Each row has a name. Each question is about the rows just above it. Places in a row count from 1.

Columns, left to right: A S D U Y F V H K
[ 56.1  65.1 -10.1 -11.4  39.0  15.5  87.7 -53.7   0.8] = (161)
[ 39.5  86.6  -5.6 -12.6  49.2   3.1  33.1 -21.9 -58.9] = (169)
[-16.9   5.2   3.9  -3.9  13.0  -8.9 -38.6  19.9 -22.1] = (24)
[ 17.5  25.6   7.3 -21.5  38.2   8.6   8.1 -44.8  11.6] = (20)
[ 36.9  91.9  -8.2 -10.8  44.7   3.5  38.8 -17.0 -63.6] = (144)
[-50.1 -70.0  13.3   6.5 -26.8 -14.5 -86.1  40.6  14.6] = (93)
[ 45.1  54.3  -2.5 -15.2  33.5  14.0  45.7 -51.5 -11.6] = (98)
[ 14.9  -1.2  -7.6   7.2 -12.5   4.5  30.1  -4.2   7.6] = (178)
[-30.3 -41.3   4.8   4.3 -23.3  -3.7 -30.1  17.6  22.9] = (140)
[-50.1  45.1] is in which column, read top down?	A
Which column holds this, read top down? [ 44.7 -26.8  33.5 -12.5 -23.3]	Y

Columns, left to right: M J G W B E N T X
[-21.1   4.9  18.0  54.0  26.8  54.1 -33.1  51.4 -49.3] -> (81)
[ 30.1 -72.5 -48.5  65.2  54.7 -72.8  50.3  35.0  62.0] -> (116)
[  4.5  60.3  12.8 -55.9 -64.6  31.9 -13.5  -8.1   3.9] -> (87)
[ 17.2  -9.1 -22.0 -39.4  24.6 -66.9 -54.0  22.7 -72.0] -> (109)
[62.0  3.9] is in which column, read top down?	X
Where does [-21.0   4.9  18.0  54.0  26.8  54.1 -33.1  51.4 -49.3] differ from (81), and what was there?	1, [-21.1]
One entry of (87) was changed: [  4.5  60.3  12.9 -55.9 -64.6  31.9 -13.5  -8.1   3.9]. Where, and from what?	3, [12.8]
Which column holds [-33.1  50.3 -13.5] top down?	N

Columns, left to right: C P L Z R
[-49.0 -52.1  54.0 -62.5  67.0] -> (149)
[  2.8 -21.8  15.8   2.9  12.2] -> (160)
[ 31.9  56.7 -51.9  -3.2 -33.0] -> (91)
[ 48.3 -27.7  -4.5  61.0 -20.5] -> (45)
[ 28.4 -39.7  40.8  20.2  14.3] -> (17)
[ 45.6  21.1 -10.5  13.2  46.7] -> (108)
[ 38.3 -15.4   5.4  73.3 -39.9] -> (72)
[-13.6 -57.1  37.5 -22.4  56.4] -> (22)
[ 42.7  18.8 -42.6  26.2  14.2] -> (37)
[ -3.7  18.4 -28.7 -23.8 -22.1] -> (25)
[-28.8  12.4  24.3 -10.5   9.4] -> (132)
Where does [ 38.3 -15.4   5.3  73.3 -39.9] differ from (72), and what was there?	3, [5.4]
[ 67.0  12.2 -33.0 -20.5  14.3  46.7 -39.9  56.4  14.2 -22.1] is in which column, read top down?	R
One entry of (149) was changed: [-49.0 -52.0  54.0 -62.5  67.0]. Where, and from what?	2, [-52.1]
One entry of (91) was changed: [ 31.9  56.7 -51.9  -3.2 -33.1]. Where, and from what?	5, [-33.0]
Which column holds this, read top down? [  2.9  -3.2  61.0  20.2  13.2  73.3 -22.4  26.2 -23.8 -10.5]	Z
Which column holds [ -3.2  61.0  20.2  13.2  73.3 -22.4  26.2 -23.8] top down?	Z
One entry of (108) was changed: [ 45.6  21.1 -10.5  13.3  46.7]. Where, and from what?	4, [13.2]

Columns, left to right: kopop rana lilof Fem zofon lirus
[ 67.0 -55.7  -3.7 -25.1  22.3 -39.0] : (64)
[-74.0  67.1 -55.5 -55.1  -3.0  19.8] : (54)
[ 51.9  -6.8  61.5  -0.1 -68.4 -11.1] : (70)
[-49.7  22.0  59.2 -58.1 -51.7  25.5] : (101)
[-39.5 -20.5  -3.6 -14.4  23.4 -27.9] : (77)
[-40.4 -44.5  -9.7 -18.6  71.3  51.4] : (21)
Changed (54): [-74.0  67.1 -55.4 -55.1  -3.0  19.8]. Place and old value:	3, [-55.5]
One entry of (64) was changed: [ 67.0 -55.7  -3.7 -25.1  22.4 -39.0]. Where, and from what?	5, [22.3]
[-25.1 -55.1  -0.1 -58.1 -14.4] is in which column, read top down?	Fem
Changed (77): [-39.5 -20.5  -3.6 -14.4  23.3 -27.9]. Place and old value:	5, [23.4]
[-27.9  51.4] is in which column, read top down?	lirus
Changed (21): [-40.4 -44.5  -9.7 -18.7  71.3  51.4]. Place and old value:	4, [-18.6]

Columns, left to right: nes dizo fide Vigeb Vid zesi
[-14.0 -13.4 -11.8 -26.7 -30.6  -9.7] -> (134)
[ -2.4 -14.5 -18.7  -1.3  -9.6  -5.8] -> (65)
[  3.3  23.7   0.5 -66.2 -14.7 -17.6] -> (115)
[-16.8   5.8  64.0 -28.8  30.6  70.7] -> (58)
[-19.2  11.1  38.7 -41.1   7.7  11.4] -> (33)
Which column holds [-17.6  70.7] top down?	zesi
Which column holds [ -5.8 -17.6  70.7] top down?	zesi
Which column holds this, read top down? [ -5.8 -17.6  70.7  11.4]	zesi
Which column holds [-11.8 -18.7   0.5  64.0] top down?	fide
Changed (115): [  3.4  23.7   0.5 -66.2 -14.7 -17.6]. Place and old value:	1, [3.3]
[ -2.4   3.3 -16.8 -19.2] is in which column, read top down?	nes

